Below is a small trained network, with its code and all its weights. Each question gives an input and a class and asks what happens when units are switched off, that is, made to give their printed mean instead of their output.

import numpy as np


def w(rows, s, z=0):
    codes = np.array(rows[::2]) - 128.0
    scale = np.full(codes.shape[1], s)
    scale[-1] = z or s
    return codes * scale


def norm(h):
    return h / np.sqrt((h * h).mean(-1, keepdims=True) + 1e-5)


def f(y):
    return np.maximum(y, 0)


def log_softmax(a):
    a = a - a.max(-1, keepdims=True)
    return a - np.log(np.exp(a).sum(-1, keepdims=True))


def net(x, mask):
    res = np.array(x, float).reshape(1, 7) / 4 @ E
    u = 0
    for l in range(3):
        y = f(norm(res) @ A[l][:, :-1].T + A[l][:, -1])
        res = res + np.where(mask[u : u + 10], y, B[l][:, -1]) @ B[l][:, :-1]
        u += 10
    return log_softmax(norm(res)[-1] @ U[:, :-1].T + U[:, -1])


A, B = {}, {}
E = w([
[129,127,127,129,128,130,129],'x0',
[129,129,128,129,128,129,129],'x1',
[92,69,31,254,84,153,84],'x2',
[184,39,205,144,62,85,137],'x3',
[128,131,127,128,127,126,128],'x4',
[128,128,127,129,127,129,128],'x5',
[192,169,148,229,210,167,21],'x6',
],0.0028)
A[0] = w([
[70,163,39,58,123,134,177,182],'0.n0',
[197,67,200,164,95,155,170,193],'0.n1',
[137,117,138,200,209,127,80,129],'0.n2',
[140,151,86,110,93,135,117,9],'0.n3',
[108,85,83,127,98,140,116,94],'0.n4',
[181,65,193,96,135,126,125,40],'0.n5',
[133,179,171,12,132,111,190,200],'0.n6',
[206,155,146,184,56,133,107,168],'0.n7',
[252,207,213,130,214,145,121,78],'0.n8',
[123,141,112,139,82,152,153,121],'0.n9',
],0.0043,0.0014)
B[0] = w([
[141,77,121,133,196,88,110,225],'0.n0',
[136,81,138,127,84,66,151,228],'0.n1',
[178,197,105,92,52,150,254,234],'0.n2',
[109,132,126,135,148,113,166,132],'0.n3',
[83,119,145,107,117,117,140,168],'0.n4',
[148,86,118,250,157,106,119,180],'0.n5',
[208,146,84,119,102,186,153,252],'0.n6',
[142,88,145,87,187,89,146,205],'0.n7',
[24,40,159,176,170,112,123,253],'0.n8',
[129,113,164,118,165,90,117,151],'0.n9',
],0.0042,0.0036)
A[1] = w([
[22,113,78,95,107,72,182,159],'1.n0',
[1,152,128,89,209,184,146,69],'1.n1',
[128,147,106,114,161,204,159,139],'1.n2',
[136,46,164,64,180,94,159,195],'1.n3',
[141,105,158,133,34,88,139,137],'1.n4',
[167,104,115,213,124,150,80,135],'1.n5',
[34,180,222,108,183,143,133,28],'1.n6',
[177,129,77,189,92,134,137,166],'1.n7',
[72,161,59,161,145,162,136,114],'1.n8',
[56,200,191,107,160,158,113,5],'1.n9',
],0.0043,0.0022)
B[1] = w([
[84,110,192,224,219,149,74,200],'1.n0',
[156,147,177,210,59,223,220,194],'1.n1',
[71,211,90,197,136,155,25,187],'1.n2',
[133,186,76,174,128,139,84,254],'1.n3',
[167,221,170,176,108,175,82,204],'1.n4',
[169,164,120,32,96,122,224,198],'1.n5',
[134,124,155,194,42,201,128,155],'1.n6',
[137,139,161,15,129,143,130,204],'1.n7',
[93,85,175,131,253,86,118,195],'1.n8',
[158,80,201,197,77,204,170,144],'1.n9',
],0.0037,0.004)
A[2] = w([
[104,185,107,181,102,145,80,187],'2.n0',
[131,126,114,177,78,147,131,154],'2.n1',
[112,221,88,98,176,195,104,149],'2.n2',
[131,60,226,207,25,93,63,1],'2.n3',
[152,238,41,62,134,149,133,23],'2.n4',
[209,67,236,127,131,70,128,159],'2.n5',
[125,134,97,145,107,165,83,142],'2.n6',
[177,157,83,160,155,147,194,179],'2.n7',
[253,140,116,97,51,103,154,32],'2.n8',
[110,169,145,159,143,146,144,148],'2.n9',
],0.0048,0.00092)
B[2] = w([
[149,103,165,105,75,123,134,179],'2.n0',
[169,130,157,94,107,135,159,173],'2.n1',
[155,108,131,67,54,77,143,226],'2.n2',
[139,216,69,21,111,92,114,254],'2.n3',
[42,143,37,103,94,12,71,198],'2.n4',
[31,72,69,167,179,156,114,252],'2.n5',
[144,147,124,116,143,87,179,150],'2.n6',
[158,139,140,94,80,123,90,220],'2.n7',
[169,157,253,188,146,242,159,220],'2.n8',
[153,81,131,112,130,110,114,181],'2.n9',
],0.0056,0.0046)
U = w([
[120,175,52,24,47,44,117,232],'0',
[190,150,214,158,104,255,174,75],'1',
[36,49,84,202,233,105,118,5],'2',
],0.0084,0.00024)

Each question gives the input, the list of numbers given to net, and the class t.
The units are the neurons (one row each of A and B). Each row of codes is followed by its name. A weight is (code - 128) times the scale printed after its matrix; where a second scale follows, it is the last column's (A, B and U).
mask holds one flag per neuron, layer by layer. A switched-off neuron (its flag False) gives its mean, the last column of its row in B, instead of its output. The means were averaged over made-up inputs and are rounded, as every weight is.
A unit's drop is (log p(t) with every unit on - log p(t) with that unit switched off) / (log p(t) with every unit on - log p(t) with every unit switched off).
The circuit of an input: a set's keep is (log p(t) with only the set's units on - log p(t) with every unit switched off) / (log p(t) with every unit on - log p(t) with every unit switched off). Starting from the 12 units with the biggest drops (on a tie, the unit counted first), units are removed one at a time, each time the one whose removal leaves the highest keep (on an exact tie, the one counted first), for as long as the keep stays at least 0.8.
units of the circuit, in order: the units of the circuit, biggest drop first
top k neurons: the k neurons with the biggest drops, biggest first
k most important neurons of layer l: the k neurons of layer l with the biggest drops, biggest first
drop when u is switched off: that unit's drop, to one decimal
input [-4,0,-2,1,-8,8,5], class 2: units of the circuit, in order => (0.n8)
input [6,-6,-7,7,-8,4,3], class 2: top 2 neurons => (0.n8, 2.n5)
input [-4,2,-8,5,-3,-4,-1], class 1: units of the circuit, in order => (0.n6, 2.n8)
input [-2,-2,-1,7,0,4,-6], class 1: units of the circuit, in order => (2.n8, 0.n8)
input [1,5,-5,1,-8,-1,-6], class 1: units of the circuit, in order => (2.n8, 0.n6)
input [-2,-8,-1,5,5,-3,-3], class 1: units of the circuit, in order => (2.n8, 0.n8)
input [8,2,7,-1,-3,1,1], class 0: 2 most important neurons of layer 2 => (2.n8, 2.n5)
input [2,7,2,-5,7,-1,0], class 2: 2 most important neurons of layer 2 => (2.n3, 2.n8)
input [2,0,-2,6,-2,4,8], class 2: top 2 neurons => (0.n8, 2.n5)
input [-1,0,3,-2,3,7,0], class 2: top 3 neurons => (0.n6, 1.n8, 2.n8)
input [-8,-5,-8,-7,-7,6,2], class 1: top 3 neurons => (0.n8, 1.n1, 1.n9)
input [5,-1,-4,1,-5,-7,-1], class 1: top 3 neurons => (0.n6, 2.n8, 0.n5)
input [4,2,6,2,2,0,2], class 1: top 2 neurons => (0.n8, 2.n8)
input [-6,-1,-2,6,-1,-1,2], class 2: units of the circuit, in order => (2.n5)
input [3,3,-2,4,-3,-5,-6], class 1: top 2 neurons => (0.n6, 2.n8)
input [5,1,7,1,-4,0,2], class 1: top 2 neurons => (0.n8, 2.n8)
input [3,-7,-1,2,-6,-8,2], class 2: drop when 0.n8 is switched off => 0.5
input [-2,-4,6,-7,8,4,2], class 0: drop when 1.n4 is switched off => 0.0
input [4,4,-5,6,2,-5,3], class 2: drop when 0.n8 is switched off => 0.4
input [6,3,4,-8,-3,-7,-8], class 2: top neuron => (1.n0)
